Here is a tiny trained network, its code and every weight. The questions are about switching its units off for an input and a class, where a switched-off unit gives its printed mean instead of its output.

import numpy as np


def w(rows, s, z=0):
    codes = np.array(rows[::2]) - 128.0
    scale = np.full(codes.shape[1], s)
    scale[-1] = z or s
    return codes * scale


def norm(h):
    return h / np.sqrt((h * h).mean(-1, keepdims=True) + 1e-5)


def f(y):
    return y / 2 * (1 + np.tanh(0.7978845608 * (y + 0.044715 * y**3)))


def log_softmax(a):
    a = a - a.max(-1, keepdims=True)
    return a - np.log(np.exp(a).sum(-1, keepdims=True))


def net(x, mask):
    res = np.array(x, float).reshape(1, 8) / 4 @ E
    u = 0
    for l in range(2):
        y = f(norm(res) @ A[l][:, :-1].T + A[l][:, -1])
        res = res + np.where(mask[u : u + 15], y, B[l][:, -1]) @ B[l][:, :-1]
        u += 15
    return log_softmax(norm(res)[-1] @ U[:, :-1].T + U[:, -1])


A, B = {}, {}
E = w([
[118,214,226,138,135],'x0',
[127,130,128,126,126],'x1',
[127,127,128,126,128],'x2',
[129,125,132,134,137],'x3',
[254,141,125,129,88],'x4',
[142,208,79,102,206],'x5',
[157,85,176,53,168],'x6',
[128,134,124,115,122],'x7',
],0.0078)
A[0] = w([
[175,191,107,133,234,3],'L0N0',
[127,195,234,165,166,68],'L0N1',
[117,162,86,180,81,58],'L0N2',
[124,187,186,103,121,24],'L0N3',
[218,145,143,133,86,23],'L0N4',
[154,198,203,152,162,25],'L0N5',
[127,157,108,216,129,175],'L0N6',
[181,173,107,193,92,8],'L0N7',
[167,65,178,59,218,101],'L0N8',
[38,141,126,106,139,37],'L0N9',
[65,148,99,209,63,145],'L0N10',
[130,194,105,106,201,18],'L0N11',
[95,189,56,220,84,12],'L0N12',
[137,187,4,73,190,96],'L0N13',
[154,97,53,116,161,101],'L0N14',
],0.011,0.0026)
B[0] = w([
[131,126,218,196,103,197],'L0N0',
[108,142,74,122,31,210],'L0N1',
[155,127,169,54,108,161],'L0N2',
[107,111,86,129,62,158],'L0N3',
[131,140,92,212,170,188],'L0N4',
[91,93,54,135,54,186],'L0N5',
[163,89,145,75,112,178],'L0N6',
[135,139,104,107,176,167],'L0N7',
[185,183,119,2,141,225],'L0N8',
[146,125,64,168,199,172],'L0N9',
[141,117,164,75,150,207],'L0N10',
[144,79,197,156,126,180],'L0N11',
[174,174,160,1,156,201],'L0N12',
[110,65,163,123,74,254],'L0N13',
[112,124,62,176,40,197],'L0N14',
],0.009,0.006)
A[1] = w([
[176,121,148,130,84,168],'L1N0',
[137,65,76,130,128,34],'L1N1',
[58,151,131,101,21,118],'L1N2',
[57,97,158,131,168,147],'L1N3',
[100,91,91,246,98,2],'L1N4',
[111,27,220,154,80,118],'L1N5',
[132,94,136,211,166,140],'L1N6',
[198,146,121,158,133,111],'L1N7',
[193,133,129,194,108,131],'L1N8',
[35,130,116,97,188,50],'L1N9',
[69,139,82,111,179,135],'L1N10',
[138,78,65,107,120,142],'L1N11',
[181,162,83,177,172,89],'L1N12',
[56,109,88,91,127,59],'L1N13',
[135,190,75,32,129,125],'L1N14',
],0.011,0.003)
B[1] = w([
[58,130,126,125,184,229],'L1N0',
[20,144,186,165,70,164],'L1N1',
[95,86,94,151,152,253],'L1N2',
[210,190,71,147,213,157],'L1N3',
[135,188,159,82,165,166],'L1N4',
[77,113,217,147,224,227],'L1N5',
[172,172,101,34,203,130],'L1N6',
[96,167,82,179,237,163],'L1N7',
[75,137,96,122,253,185],'L1N8',
[211,217,62,135,207,170],'L1N9',
[249,176,114,169,117,155],'L1N10',
[46,205,138,156,57,216],'L1N11',
[102,173,61,134,212,137],'L1N12',
[147,119,95,191,86,174],'L1N13',
[113,145,176,78,123,247],'L1N14',
],0.0072,0.0056)
U = w([
[99,174,104,116,125,254],'0',
[201,190,135,23,71,92],'1',
[70,157,59,211,2,98],'2',
[186,222,21,199,217,53],'3',
[106,172,139,125,134,131],'4',
[97,115,207,200,163,46],'5',
],0.0081,0.0054)

Each question gives the input, the list of numbers given to net, and the class t.
The units are the neurons (one row each of A and B). Each row of codes is followed by its name. A weight is (code - 128) times the scale printed after its matrix; where a second scale follows, it is the last column's (A, B and U).
mask holds one flag per neuron, layer by layer. A switched-off neuron (its flag False) gives its mean, the last column of its row in B, instead of its output. The means were averaged over made-up inputs and are rounded, as every weight is.
A unit's drop is (log p(t) with every unit on - log p(t) with that unit switched off) / (log p(t) with every unit on - log p(t) with every unit switched off).
The circuit of an input: a set's keep is (log p(t) with only the set's units on - log p(t) with every unit switched off) / (log p(t) with every unit on - log p(t) with every unit switched off). Starting from the 12 units with the biggest drops (on a tie, the unit counted first), units are removed one at a time, each time the one whose removal leaves the highest keep (on an exact tie, the one counted first), for as long as the keep stays at least 0.8.
circuit, biggest first: the units of the circuit, biggest drop first
k most important neurons: the k neurons with the biggest drops, biggest first
k most important neurons of layer l: the k neurons of layer l with the biggest drops, biggest first
input [-3,-6,3,-6,-3,7,-6,-5], class 5: 2 most important neurons : [L0N13, L0N8]
input [5,3,-4,-2,2,5,2,-8], class 2: 3 most important neurons : [L0N1, L0N5, L0N3]
input [2,-1,3,-1,-2,8,6,4], class 5: circuit, biggest first : [L0N0, L0N11]
input [7,6,-7,1,8,-3,5,2], class 3: circuit, biggest first : [L0N4, L0N13, L1N7]
input [-4,-4,8,-1,0,-8,-8,-5], class 1: circuit, biggest first : [L0N12, L0N10]
input [0,-4,5,4,6,-6,-7,7], class 1: circuit, biggest first : [L0N12]
input [8,0,-6,1,-4,7,7,2], class 2: circuit, biggest first : [L0N1, L0N5, L0N3]
input [8,4,-2,4,5,-8,7,5], class 2: circuit, biggest first : [L0N1, L0N5, L0N12]
input [6,-4,-3,5,2,3,-3,-5], class 2: 2 most important neurons : [L0N1, L0N5]
input [-3,-4,5,-4,4,-8,-5,7], class 5: circuit, biggest first : [L1N5, L0N1]
input [6,-2,6,0,-8,-8,2,-6], class 3: 2 most important neurons of layer 1 : [L1N3, L1N9]
input [8,-5,4,-7,-3,-8,5,4], class 2: circuit, biggest first : [L0N1, L0N3, L0N12]
input [-4,0,5,-3,6,4,-7,-5], class 1: circuit, biggest first : [L0N12, L0N13]
input [-2,4,-4,4,-4,1,8,-8], class 1: circuit, biggest first : [L0N8]
input [1,1,5,-1,-5,8,-1,8], class 5: 3 most important neurons : [L0N13, L0N11, L0N0]
input [4,2,5,-4,-3,8,-3,-6], class 5: 3 most important neurons : [L0N11, L0N0, L1N5]
input [6,5,-2,7,8,2,-6,-6], class 3: 2 most important neurons of layer 0 : [L0N4, L0N8]
input [6,4,-1,-3,8,-3,3,-6], class 3: 3 most important neurons of layer 0 : [L0N4, L0N13, L0N14]
input [2,-2,1,-1,7,-3,-5,6], class 3: 3 most important neurons : [L0N4, L0N8, L1N7]
input [-3,-1,-6,-2,0,-7,0,-2], class 5: circuit, biggest first : [L1N5]
input [6,4,6,-3,-8,1,5,-1], class 3: 2 most important neurons : [L0N9, L1N9]
input [0,-5,-5,2,6,7,-2,6], class 5: 4 most important neurons of layer 0 : [L0N13, L0N0, L0N11, L0N9]
input [-5,-2,6,1,-7,-4,-8,-1], class 1: 2 most important neurons of layer 0 : [L0N12, L0N10]
